Below is a small trained network, with its code and all its weights. Each question gives an input and a class and asks what happens when units are switched off, that is, made to give their printed mean instead of their output.

import numpy as np


def w(rows, s, z=0):
    codes = np.array(rows[::2]) - 128.0
    scale = np.full(codes.shape[1], s)
    scale[-1] = z or s
    return codes * scale


def f(y):
    return y / 2 * (1 + np.tanh(0.7978845608 * (y + 0.044715 * y**3)))


def log_softmax(a):
    a = a - a.max(-1, keepdims=True)
    return a - np.log(np.exp(a).sum(-1, keepdims=True))


def net(x, mask):
    res = np.array(x, float).reshape(1, 8) / 4 @ E
    y = f(res @ A[0][:, :-1].T + A[0][:, -1])
    res = res + np.where(mask, y, B[0][:, -1]) @ B[0][:, :-1]
    return log_softmax(res[-1] @ U[:, :-1].T + U[:, -1])


A, B = {}, {}
E = w([
[80,160,11,52,44,219,28,223,158,154,155,209],'x0',
[143,169,168,125,130,131,106,138,117,130,118,131],'x1',
[119,109,119,153,154,133,124,122,163,140,118,141],'x2',
[116,125,133,130,124,157,159,133,136,138,116,130],'x3',
[116,127,144,106,145,129,117,122,123,128,153,119],'x4',
[136,137,129,131,127,109,113,124,140,122,92,149],'x5',
[151,96,168,205,99,224,79,59,128,1,158,184],'x6',
[119,123,125,128,130,119,108,122,150,124,134,105],'x7',
],0.0072)
A[0] = w([
[128,150,119,97,164,39,194,175,118,254,90,71,117],'N1',
[170,81,166,209,123,188,107,39,104,10,150,157,79],'N2',
[170,107,176,160,194,85,189,29,87,129,90,71,26],'N3',
[149,81,209,175,188,55,202,78,88,106,90,66,5],'N4',
[120,158,116,118,154,48,161,141,108,244,131,99,81],'N5',
[111,118,129,134,112,157,155,99,128,93,164,106,185],'N6',
[121,125,130,138,97,133,148,79,127,74,136,157,189],'N7',
],0.0057,0.0013)
B[0] = w([
[168,223,245,158,147,72,178,3,211,49,183,154,239],'N1',
[119,195,209,182,140,40,208,40,160,74,161,155,253],'N2',
[52,83,78,77,93,190,14,217,89,222,60,106,237],'N3',
[18,103,62,87,99,240,16,215,87,166,67,87,249],'N4',
[127,163,125,132,157,58,207,50,142,79,139,150,201],'N5',
[120,143,186,78,156,86,112,98,140,135,146,141,150],'N6',
[153,125,131,161,117,118,144,96,161,125,115,135,161],'N7',
],0.0061,0.007)
U = w([
[145,151,215,157,153,49,201,21,150,52,175,121,253],'0',
[57,105,54,87,78,185,47,255,86,214,122,115,3],'1',
],0.0063,0.0011)

Each question gives the input, the list of numbers given to net, and the class t.
The units are the neurons (one row each of A and B). Each row of codes is followed by its name. A weight is (code - 128) times the scale printed after its matrix; where a second scale follows, it is the last column's (A, B and U).
mask holds one flag per neuron, in row order. A switched-off neuron (its flag False) gives its mean, the last column of its row in B, instead of its output. The means were averaged over made-up inputs and are rounded, as every weight is.
A unit's drop is (log p(t) with every unit on - log p(t) with that unit switched off) / (log p(t) with every unit on - log p(t) with every unit switched off).
The circuit of an input: a set's keep is (log p(t) with only the set's units on - log p(t) with every unit switched off) / (log p(t) with every unit on - log p(t) with every unit switched off). Starting from all 7 units, units are removed one at a time, each time the one whose removal leaves the highest keep (on an exact tie, the one counted first), for as long as the keep stays at least 0.8.
units of the circuit, in order: the units of the circuit, biggest drop first
most important unit: the unit with the biggest drop
k most important neurons: the k neurons with the biggest drops, biggest first
drop of u: that unit's drop, to one decimal
input [2,-1,3,-4,0,0,-4,5], class 0: units of the circuit, in order	[N4]
input [-5,3,-3,-6,4,-7,3,-2], class 1: 3 most important neurons	[N4 N3 N1]
input [3,-7,3,6,1,-1,-4,-2], class 0: 3 most important neurons	[N4 N3 N1]
input [6,1,2,4,-7,2,-7,8], class 0: units of the circuit, in order	[N1 N4]
input [3,7,0,-8,7,8,-4,-4], class 0: 2 most important neurons	[N4 N3]
input [-7,6,-6,-2,-3,4,6,-2], class 1: 4 most important neurons	[N4 N3 N1 N5]
input [-5,-6,6,-8,-2,3,4,-1], class 1: 4 most important neurons	[N4 N3 N1 N5]
input [5,-3,5,-1,1,3,5,-2], class 0: 3 most important neurons	[N4 N3 N2]
input [-6,6,-7,-6,-6,-3,4,0], class 1: 3 most important neurons	[N4 N3 N1]
input [-5,-5,-2,-7,-5,5,-4,-4], class 1: 3 most important neurons	[N4 N3 N2]
input [-8,4,5,-5,7,6,4,7], class 1: drop of N4	0.3
input [-4,-5,2,7,-2,2,-2,1], class 1: drop of N3	0.1
input [-7,-8,1,0,1,1,-2,-2], class 1: drop of N4	0.2
input [-8,-6,4,-4,-3,-8,-4,3], class 1: drop of N3	0.4
input [-3,-7,8,6,1,2,-1,-4], class 1: most important unit	N2
